Below is a small trained network, with its code and all its weights. Each question gives an input and a class and asks what happens when units are switched off, that is, made to give their printed mean instead of their output.

import numpy as np


def w(rows, s, z=0):
    codes = np.array(rows[::2]) - 128.0
    scale = np.full(codes.shape[1], s)
    scale[-1] = z or s
    return codes * scale


def norm(h):
    return h / np.sqrt((h * h).mean(-1, keepdims=True) + 1e-5)


def f(y):
    return np.maximum(y, 0)


def log_softmax(a):
    a = a - a.max(-1, keepdims=True)
    return a - np.log(np.exp(a).sum(-1, keepdims=True))


def net(x, mask):
    res = np.array(x, float).reshape(1, 3) / 4 @ E
    u = 0
    for l in range(2):
        y = f(norm(res) @ A[l][:, :-1].T + A[l][:, -1])
        res = res + np.where(mask[u : u + 16], y, B[l][:, -1]) @ B[l][:, :-1]
        u += 16
    return log_softmax(norm(res)[-1] @ U[:, :-1].T + U[:, -1])


A, B = {}, {}
E = w([
[36,167,108,189,152,4,182,220,245,87,129],'x0',
[110,213,154,72,123,97,98,210,28,171,182],'x1',
[241,177,114,165,160,81,162,154,96,149,14],'x2',
],0.013)
A[0] = w([
[50,43,179,114,96,121,37,84,174,71,239,22],'0.n1',
[96,135,53,92,124,139,172,139,81,148,116,73],'0.n2',
[60,93,171,144,106,147,68,84,127,86,223,24],'0.n3',
[182,87,128,48,57,224,64,87,75,197,86,68],'0.n4',
[155,186,124,116,211,216,147,175,154,63,156,94],'0.n5',
[130,191,179,70,155,84,73,161,92,164,131,56],'0.n6',
[195,122,171,141,146,49,123,78,121,140,1,79],'0.n7',
[75,219,175,73,79,112,101,165,58,215,187,74],'0.n8',
[188,48,88,171,155,184,116,134,203,104,99,49],'0.n9',
[146,140,174,85,125,102,179,76,161,160,143,103],'0.n10',
[112,104,95,201,194,186,135,13,177,43,88,7],'0.n11',
[34,186,61,211,166,70,174,178,215,77,149,94],'0.n12',
[140,161,53,155,51,153,83,124,148,146,126,96],'0.n13',
[177,78,48,129,175,223,98,89,80,108,132,78],'0.n14',
[136,7,70,255,211,181,151,12,229,111,140,28],'0.n15',
[217,216,83,167,115,98,186,149,107,174,87,73],'0.n16',
],0.0057,0.011)
B[0] = w([
[142,67,50,130,235,184,205,179,111,253,144,185],'0.n1',
[128,122,140,134,94,140,89,181,131,109,122,128],'0.n2',
[114,88,107,113,205,194,239,179,137,215,156,157],'0.n3',
[200,135,233,208,128,79,133,116,199,145,207,225],'0.n4',
[145,106,152,129,122,104,114,175,81,130,147,128],'0.n5',
[77,113,112,99,106,201,58,127,210,120,42,152],'0.n6',
[98,63,110,94,170,178,180,179,150,203,167,188],'0.n7',
[106,96,134,129,28,209,129,141,204,114,11,201],'0.n8',
[51,160,120,49,92,137,75,148,159,127,42,161],'0.n9',
[111,108,175,86,162,98,109,122,128,155,143,128],'0.n10',
[88,94,99,115,30,139,143,157,154,121,33,160],'0.n11',
[247,86,253,110,109,126,86,64,132,139,191,255],'0.n12',
[155,197,134,82,113,115,172,109,202,167,157,128],'0.n13',
[172,127,238,104,135,125,161,128,163,97,168,186],'0.n14',
[74,93,116,83,3,173,91,192,170,75,5,217],'0.n15',
[71,44,54,125,175,215,149,156,143,192,198,181],'0.n16',
],0.0065,0.0066)
A[1] = w([
[96,160,119,164,118,63,130,126,165,87,129,42],'1.n1',
[135,102,159,89,115,161,149,182,160,171,129,184],'1.n2',
[82,128,108,134,132,135,139,101,120,111,175,38],'1.n3',
[46,119,95,119,128,146,104,98,116,92,218,2],'1.n4',
[182,131,190,154,132,90,119,100,138,96,184,104],'1.n5',
[191,148,66,163,178,100,157,121,100,132,43,31],'1.n6',
[117,138,110,84,57,76,96,142,100,79,102,93],'1.n7',
[194,179,77,157,198,104,160,147,83,140,73,21],'1.n8',
[128,144,122,145,144,123,134,114,111,126,123,74],'1.n9',
[66,122,121,164,143,83,135,151,161,91,164,66],'1.n10',
[112,149,133,138,138,127,108,101,106,115,133,65],'1.n11',
[112,136,79,128,201,128,182,121,97,155,121,81],'1.n12',
[91,165,128,156,168,28,149,146,159,110,155,39],'1.n13',
[107,161,129,147,135,84,135,139,157,64,125,53],'1.n14',
[144,118,127,115,126,161,97,46,44,109,142,41],'1.n15',
[85,255,137,82,98,116,81,190,55,144,149,43],'1.n16',
],0.015,0.0067)
B[1] = w([
[185,132,167,133,102,146,131,72,111,144,118,155],'1.n1',
[118,175,100,159,173,50,91,194,95,119,137,255],'1.n2',
[109,129,95,117,137,136,154,127,139,165,136,139],'1.n3',
[85,88,61,103,197,170,247,170,147,211,163,161],'1.n4',
[108,179,134,126,136,102,48,160,59,106,135,181],'1.n5',
[67,104,108,86,127,164,197,157,150,166,193,165],'1.n6',
[103,146,155,156,173,85,84,172,100,106,108,144],'1.n7',
[54,78,98,99,163,144,177,129,164,184,221,164],'1.n8',
[136,160,121,114,118,154,160,129,124,173,128,128],'1.n9',
[211,157,147,89,113,149,159,66,102,180,128,167],'1.n10',
[130,137,147,126,131,112,140,125,154,117,130,128],'1.n11',
[75,185,126,128,98,107,82,187,99,80,159,144],'1.n12',
[203,161,190,103,123,170,68,57,69,145,163,171],'1.n13',
[180,138,146,112,86,163,138,95,100,93,141,150],'1.n14',
[199,207,164,111,105,58,180,67,147,136,139,161],'1.n15',
[125,23,105,166,57,175,178,51,234,41,8,181],'1.n16',
],0.011,0.016)
U = w([
[235,172,216,96,106,120,107,79,113,149,187,168],'0',
[77,89,94,90,165,159,186,166,157,193,208,169],'1',
[122,68,127,117,52,159,140,100,209,65,8,121],'2',
[80,174,115,150,160,70,32,205,76,93,125,158],'3',
[110,162,87,170,156,134,122,67,95,118,115,50],'4',
[94,146,77,179,152,128,136,58,68,82,125,22],'5',
[104,167,76,179,157,149,120,65,83,100,120,2],'6',
],0.017,0.0069)

Each question gives the input, the list of numbers given to net, and the class t.
The units are the neurons (one row each of A and B). Each row of codes is followed by its name. A weight is (code - 128) times the scale printed after its matrix; where a second scale follows, it is the last column's (A, B and U).
mask holds one flag per neuron, layer by layer. A switched-off neuron (its flag False) gives its mean, the last column of its row in B, instead of its output. The means were averaged over made-up inputs and are rounded, as every weight is.
A unit's drop is (log p(t) with every unit on - log p(t) with that unit switched off) / (log p(t) with every unit on - log p(t) with every unit switched off).
The circuit of an input: a set's keep is (log p(t) with only the set's units on - log p(t) with every unit switched off) / (log p(t) with every unit on - log p(t) with every unit switched off). Starting from the 12 units with the biggest drops (on a tie, the unit counted first), units are removed one at a time, each time the one whose removal leaves the highest keep (on an exact tie, the one counted first), for as long as the keep stays at least 0.8.
circuit, biggest first: the units of the circuit, biggest drop first
unit that matters most: the unit with the biggest drop
k most important neurons: the k neurons with the biggest drops, biggest first
top k neurons in layer l: the k neurons of layer l with the biggest drops, biggest first
drop when u is switched off: that unit's drop, to one decimal
input [0,5,2], class 2: circuit, biggest first	[1.n16]
input [-5,7,7], class 1: 4 most important neurons	[1.n8; 0.n15; 1.n6; 0.n16]
input [6,-7,7], class 1: top 3 neurons in layer 1	[1.n6; 1.n16; 1.n8]
input [-6,1,7], class 1: circuit, biggest first	[1.n8; 1.n6]
input [3,-7,7], class 1: top 2 neurons in layer 1	[1.n6; 1.n16]
input [3,3,4], class 1: 2 most important neurons	[1.n8; 0.n4]
input [-1,7,6], class 2: 2 most important neurons	[1.n16; 0.n1]
input [-7,5,8], class 1: 4 most important neurons	[1.n8; 0.n12; 1.n6; 1.n13]
input [7,5,7], class 0: 2 most important neurons	[1.n13; 0.n1]
input [-3,0,4], class 1: 2 most important neurons	[0.n12; 1.n8]
input [1,6,6], class 1: top 2 neurons in layer 0	[0.n16; 0.n15]
input [3,1,1], class 3: top 2 neurons in layer 0	[0.n12; 0.n4]
input [0,0,3], class 3: 3 most important neurons	[0.n16; 0.n7; 1.n12]
input [-3,-3,4], class 1: unit that matters most	0.n12
input [3,-1,0], class 3: 2 most important neurons	[0.n12; 1.n5]
input [7,1,-2], class 0: drop when 0.n6 is switched off	0.0
input [-3,-3,2], class 3: drop when 1.n16 is switched off	0.1
input [7,7,1], class 0: top 2 neurons in layer 1	[1.n13; 1.n10]
input [2,8,5], class 2: drop when 1.n16 is switched off	0.9
input [3,7,2], class 2: drop when 1.n16 is switched off	0.9
input [1,7,-1], class 2: top neuron in layer 1	[1.n16]
